Below is a small trained network, with its code and all its weights. Each question gives an input and a class and asks what happens when units are switched off, that is, made to give their printed mean instead of their output.

import numpy as np


def w(rows, s, z=0):
    codes = np.array(rows[::2]) - 128.0
    scale = np.full(codes.shape[1], s)
    scale[-1] = z or s
    return codes * scale


def norm(h):
    return h / np.sqrt((h * h).mean(-1, keepdims=True) + 1e-5)


def f(y):
    return np.maximum(y, 0)


def log_softmax(a):
    a = a - a.max(-1, keepdims=True)
    return a - np.log(np.exp(a).sum(-1, keepdims=True))


def net(x, mask):
    res = np.array(x, float).reshape(1, 4) / 4 @ E
    u = 0
    for l in range(2):
        y = f(norm(res) @ A[l][:, :-1].T + A[l][:, -1])
        res = res + np.where(mask[u : u + 14], y, B[l][:, -1]) @ B[l][:, :-1]
        u += 14
    return log_softmax(norm(res)[-1] @ U[:, :-1].T + U[:, -1])


A, B = {}, {}
E = w([
[168,165,119,212,61,196,160,88],'x0',
[236,150,33,118,96,138,71,131],'x1',
[153,214,90,104,160,89,195,139],'x2',
[79,2,73,111,136,92,200,92],'x3',
],0.008)
A[0] = w([
[163,206,111,110,116,150,201,118,92],'L0N1',
[199,81,166,155,34,185,140,141,86],'L0N2',
[117,80,193,116,136,170,114,196,126],'L0N3',
[189,169,128,122,124,98,61,199,254],'L0N4',
[150,136,179,84,72,222,55,148,28],'L0N5',
[99,108,106,91,126,162,154,120,39],'L0N6',
[111,94,138,111,97,118,142,121,20],'L0N7',
[183,227,37,150,126,148,191,133,150],'L0N8',
[144,89,85,89,138,106,162,72,61],'L0N9',
[169,85,126,221,67,182,96,129,82],'L0N10',
[112,121,72,133,37,179,73,121,77],'L0N11',
[125,151,197,140,156,110,109,139,122],'L0N12',
[127,108,173,159,108,179,92,145,109],'L0N13',
[116,166,121,147,173,141,4,176,96],'L0N14',
],0.011,0.0052)
B[0] = w([
[117,99,182,120,201,133,188,115,193],'L0N1',
[133,78,169,186,74,130,70,157,175],'L0N2',
[142,177,123,111,86,191,157,122,170],'L0N3',
[209,117,156,63,214,121,55,186,233],'L0N4',
[148,113,68,104,119,207,165,38,171],'L0N5',
[143,122,147,142,204,191,90,22,138],'L0N6',
[125,123,83,187,143,129,114,47,137],'L0N7',
[130,248,163,168,214,44,184,46,245],'L0N8',
[65,39,105,81,161,139,107,102,170],'L0N9',
[118,109,97,238,58,171,105,195,183],'L0N10',
[174,143,129,255,158,133,104,133,169],'L0N11',
[142,190,147,75,124,135,128,75,166],'L0N12',
[164,87,113,77,90,203,133,142,163],'L0N13',
[153,124,51,46,71,169,205,119,185],'L0N14',
],0.0089,0.011)
A[1] = w([
[151,65,105,172,148,111,242,83,124],'L1N1',
[88,213,212,104,124,96,192,112,116],'L1N2',
[49,25,69,157,106,140,165,146,122],'L1N3',
[167,195,136,194,171,110,136,87,172],'L1N4',
[163,176,84,54,142,39,110,155,192],'L1N5',
[147,73,135,122,75,168,148,176,1],'L1N6',
[147,145,158,178,181,101,99,83,197],'L1N7',
[134,54,128,77,152,102,120,126,57],'L1N8',
[196,126,120,119,178,63,96,169,73],'L1N9',
[198,147,90,122,125,124,140,254,64],'L1N10',
[85,174,171,91,135,114,100,77,41],'L1N11',
[177,188,64,198,72,87,57,97,23],'L1N12',
[116,75,175,159,7,127,122,222,61],'L1N13',
[46,158,123,100,117,120,195,64,145],'L1N14',
],0.012,0.0036)
B[1] = w([
[35,119,122,140,142,181,95,52,222],'L1N1',
[150,57,140,132,45,46,229,205,237],'L1N2',
[130,147,223,117,73,152,53,110,217],'L1N3',
[144,167,92,156,218,178,92,99,255],'L1N4',
[117,61,124,198,79,92,112,165,229],'L1N5',
[198,96,168,117,133,114,144,148,157],'L1N6',
[181,175,51,113,171,153,114,132,225],'L1N7',
[67,152,93,91,134,134,68,119,181],'L1N8',
[97,112,122,162,88,117,78,220,196],'L1N9',
[10,114,129,105,142,116,112,83,169],'L1N10',
[162,130,157,58,87,129,189,225,168],'L1N11',
[70,193,99,157,224,141,122,10,170],'L1N12',
[197,56,169,220,32,124,210,198,163],'L1N13',
[70,120,127,131,89,56,187,84,224],'L1N14',
],0.011,0.0095)
U = w([
[25,69,197,81,91,114,47,52,98],'0',
[73,130,85,166,181,35,204,84,152],'1',
[76,65,194,63,34,48,204,204,5],'2',
[213,116,124,40,75,190,82,140,200],'3',
[217,178,138,110,183,54,155,213,235],'4',
[81,54,60,67,131,58,8,219,3],'5',
[177,51,203,222,40,195,103,149,161],'6',
[178,193,69,206,205,171,66,75,91],'7',
],0.016,0.0038)

Each question gives the input, the list of numbers given to net, and the class t.
The units are the neurons (one row each of A and B). Each row of codes is followed by its name. A weight is (code - 128) times the scale printed after its matrix; where a second scale follows, it is the last column's (A, B and U).
mask holds one flag per neuron, layer by layer. A switched-off neuron (its flag False) gives its mean, the last column of its row in B, instead of its output. The means were averaged over made-up inputs and are rounded, as every weight is.
A unit's drop is (log p(t) with every unit on - log p(t) with that unit switched off) / (log p(t) with every unit on - log p(t) with every unit switched off).
The circuit of an input: a set's keep is (log p(t) with only the set's units on - log p(t) with every unit switched off) / (log p(t) with every unit on - log p(t) with every unit switched off). Starting from the 12 units with the biggest drops (on a tie, the unit counted first), units are removed one at a time, each time the one whose removal leaves the highest keep (on an exact tie, the one counted first), for as long as the keep stays at least 0.8.
circuit, biggest first: the units of the circuit, biggest drop first
most important unit: the unit with the biggest drop
k most important neurons: the k neurons with the biggest drops, biggest first
k most important neurons of layer l: the k neurons of layer l with the biggest drops, biggest first
drop of u: that unit's drop, to one decimal
input [1,-3,5,5], class 0: circuit, biggest first	L0N8, L0N9, L1N3
input [-5,7,-5,8], class 0: circuit, biggest first	L0N4, L1N3
input [-6,4,-6,5], class 0: circuit, biggest first	L0N4, L1N3
input [-8,5,4,-7], class 5: circuit, biggest first	L1N5
input [-3,6,3,2], class 5: 2 most important neurons	L1N9, L1N5
input [-7,-6,-8,3], class 2: 4 most important neurons	L0N3, L0N4, L0N5, L0N9
input [-4,-7,4,5], class 0: circuit, biggest first	L0N8, L1N3
input [-1,-1,1,-4], class 4: 2 most important neurons of layer 1	L1N1, L1N3
input [-7,0,-8,1], class 3: 3 most important neurons	L0N8, L0N3, L0N10
input [1,-1,-6,-8], class 3: 2 most important neurons	L0N5, L0N14
input [8,-5,4,-5], class 1: 2 most important neurons of layer 1	L1N2, L1N3
input [4,-8,4,-6], class 4: 2 most important neurons	L1N4, L0N14
input [0,8,8,3], class 4: 3 most important neurons of layer 0	L0N8, L0N4, L0N5
input [-6,0,-1,-5], class 3: circuit, biggest first	L0N14
input [-8,-5,-5,-5], class 2: 4 most important neurons	L1N4, L0N12, L1N7, L0N10
input [-7,-7,-8,-5], class 3: 2 most important neurons	L0N8, L0N13
input [-1,3,4,1], class 4: 2 most important neurons	L0N8, L0N4
input [1,-3,-5,4], class 6: 2 most important neurons	L0N8, L1N13
input [-8,3,-5,-8], class 3: 2 most important neurons of layer 0	L0N5, L0N14
input [-4,1,0,-2], class 5: most important unit	L0N4
input [-3,6,3,-8], class 4: 2 most important neurons of layer 0	L0N8, L0N10
input [-1,3,4,-4], class 4: 2 most important neurons	L0N8, L0N4
input [3,-8,6,-6], class 4: 2 most important neurons of layer 1	L1N4, L1N7
input [-8,-4,2,-6], class 2: drop of L0N12	0.2
